Below are the code and all the weights of a small trained network. Each question names an input and a class and asks about switching units off, where a switched-off unit gives its printed mean instead of its output.

import numpy as np


def w(rows, s, z=0):
    codes = np.array(rows[::2]) - 128.0
    scale = np.full(codes.shape[1], s)
    scale[-1] = z or s
    return codes * scale


def f(y):
    return y / 2 * (1 + np.tanh(0.7978845608 * (y + 0.044715 * y**3)))


def log_softmax(a):
    a = a - a.max(-1, keepdims=True)
    return a - np.log(np.exp(a).sum(-1, keepdims=True))


def net(x, mask):
    res = np.array(x, float).reshape(1, 5) / 4 @ E
    y = f(res @ A[0][:, :-1].T + A[0][:, -1])
    res = res + np.where(mask, y, B[0][:, -1]) @ B[0][:, :-1]
    return log_softmax(res[-1] @ U[:, :-1].T + U[:, -1])


A, B = {}, {}
E = w([
[182,100,1,174,105],'x0',
[195,17,123,80,112],'x1',
[129,130,129,129,127],'x2',
[24,45,140,216,97],'x3',
[82,134,94,12,158],'x4',
],0.0072)
A[0] = w([
[123,123,31,142,84,63],'N0',
[76,87,114,149,151,66],'N1',
[81,82,142,158,106,100],'N2',
[62,81,111,78,175,217],'N3',
[208,187,145,127,125,149],'N4',
[102,101,213,104,164,80],'N5',
[58,181,105,164,136,139],'N6',
[98,169,119,138,95,71],'N7',
[98,127,244,116,103,117],'N8',
[113,104,35,166,146,138],'N9',
[100,127,106,76,139,74],'N10',
[151,19,157,100,120,107],'N11',
[51,68,102,162,130,113],'N12',
[104,174,115,163,127,44],'N13',
[63,228,91,157,121,102],'N14',
[168,97,204,234,103,104],'N15',
[156,127,129,163,92,92],'N16',
[121,140,105,122,68,253],'N17',
[49,83,130,181,104,107],'N18',
[70,92,124,143,100,86],'N19',
[26,108,59,51,91,125],'N20',
[58,106,81,73,150,78],'N21',
[76,85,119,149,142,74],'N22',
],0.011,0.007)
B[0] = w([
[92,101,32,160,132,178],'N0',
[174,161,93,121,96,149],'N1',
[176,158,123,92,154,193],'N2',
[116,146,176,136,181,250],'N3',
[206,157,103,95,223,217],'N4',
[102,95,51,155,115,182],'N5',
[113,70,160,126,118,214],'N6',
[158,109,121,146,89,127],'N7',
[59,108,6,134,178,231],'N8',
[44,106,73,119,172,218],'N9',
[218,128,52,172,150,140],'N10',
[147,22,149,91,86,216],'N11',
[167,142,125,63,156,226],'N12',
[173,87,91,156,91,132],'N13',
[192,31,134,94,100,214],'N14',
[179,169,157,223,170,255],'N15',
[148,125,107,166,145,145],'N16',
[60,133,177,92,191,254],'N17',
[158,157,133,73,173,245],'N18',
[171,156,105,84,126,171],'N19',
[196,159,140,231,142,214],'N20',
[207,145,93,218,122,163],'N21',
[181,144,95,106,99,157],'N22',
],0.021,0.0058)
U = w([
[225,201,87,45,121,150],'0',
[145,100,163,150,184,254],'1',
[115,107,47,154,140,107],'2',
[200,126,164,223,161,61],'3',
[205,10,163,117,104,76],'4',
[91,188,219,112,91,152],'5',
[67,175,162,180,2,78],'6',
[74,179,159,173,26,71],'7',
],0.009,0.0083)

Each question gives the input, the list of numbers given to net, and the class t.
The units are the neurons (one row each of A and B). Each row of codes is followed by its name. A weight is (code - 128) times the scale printed after its matrix; where a second scale follows, it is the last column's (A, B and U).
mask holds one flag per neuron, in row order. A switched-off neuron (its flag False) gives its mean, the last column of its row in B, instead of its output. The means were averaged over made-up inputs and are rounded, as every weight is.
A unit's drop is (log p(t) with every unit on - log p(t) with that unit switched off) / (log p(t) with every unit on - log p(t) with every unit switched off).
The circuit of an input: a set's keep is (log p(t) with only the set's units on - log p(t) with every unit switched off) / (log p(t) with every unit on - log p(t) with every unit switched off). Starting from the 12 units with the biggest drops (on a tie, the unit counted first), units are removed one at a time, each time the one whose removal leaves the highest keep (on an exact tie, the one counted first), for as long as the keep stays at least 0.8.
circuit, biggest first: the units of the circuit, biggest drop first
k most important neurons: the k neurons with the biggest drops, biggest first
drop when u is switched off: that unit's drop, to one decimal
input [1,-6,-1,-3,5], class 4: circuit, biggest first : [N14; N6]
input [-8,8,1,7,-2], class 2: circuit, biggest first : [N8]
input [-1,0,0,2,7], class 3: 2 most important neurons : [N20; N21]
input [3,-5,2,6,4], class 0: 2 most important neurons : [N12; N18]
input [-5,2,0,-3,-4], class 2: circuit, biggest first : [N8; N3]
input [-1,5,-2,1,5], class 3: circuit, biggest first : [N20; N21]
input [5,8,3,0,5], class 4: 3 most important neurons : [N11; N8; N15]
input [-6,7,-5,1,3], class 4: 2 most important neurons : [N11; N9]
input [-8,2,3,6,7], class 2: 3 most important neurons : [N8; N5; N15]
input [6,2,5,2,8], class 3: 3 most important neurons : [N20; N21; N8]
input [-6,8,-7,4,2], class 4: 2 most important neurons : [N11; N9]
input [-5,-3,2,-3,-3], class 2: 2 most important neurons : [N8; N3]
input [6,-3,1,2,-3], class 2: 3 most important neurons : [N0; N9; N3]
input [4,6,3,-5,-8], class 3: circuit, biggest first : [N15]
input [-3,-7,1,3,8], class 3: 2 most important neurons : [N20; N21]
input [-7,-7,0,6,1], class 2: 3 most important neurons : [N8; N5; N11]
input [-6,4,-3,-5,4], class 2: circuit, biggest first : [N5; N8]
input [-5,4,-2,-4,8], class 3: circuit, biggest first : [N20; N21]
input [3,7,-5,0,8], class 3: 2 most important neurons : [N20; N21]
input [3,8,6,-7,2], class 4: circuit, biggest first : [N11]
input [-7,-6,6,5,-4], class 2: 2 most important neurons : [N8; N5]
input [6,8,4,8,-1], class 0: drop when N1 is switched off : 0.1
input [2,0,5,5,0], class 0: drop when N2 is switched off : 0.1
input [4,6,-2,8,8], class 0: drop when N19 is switched off : 0.2
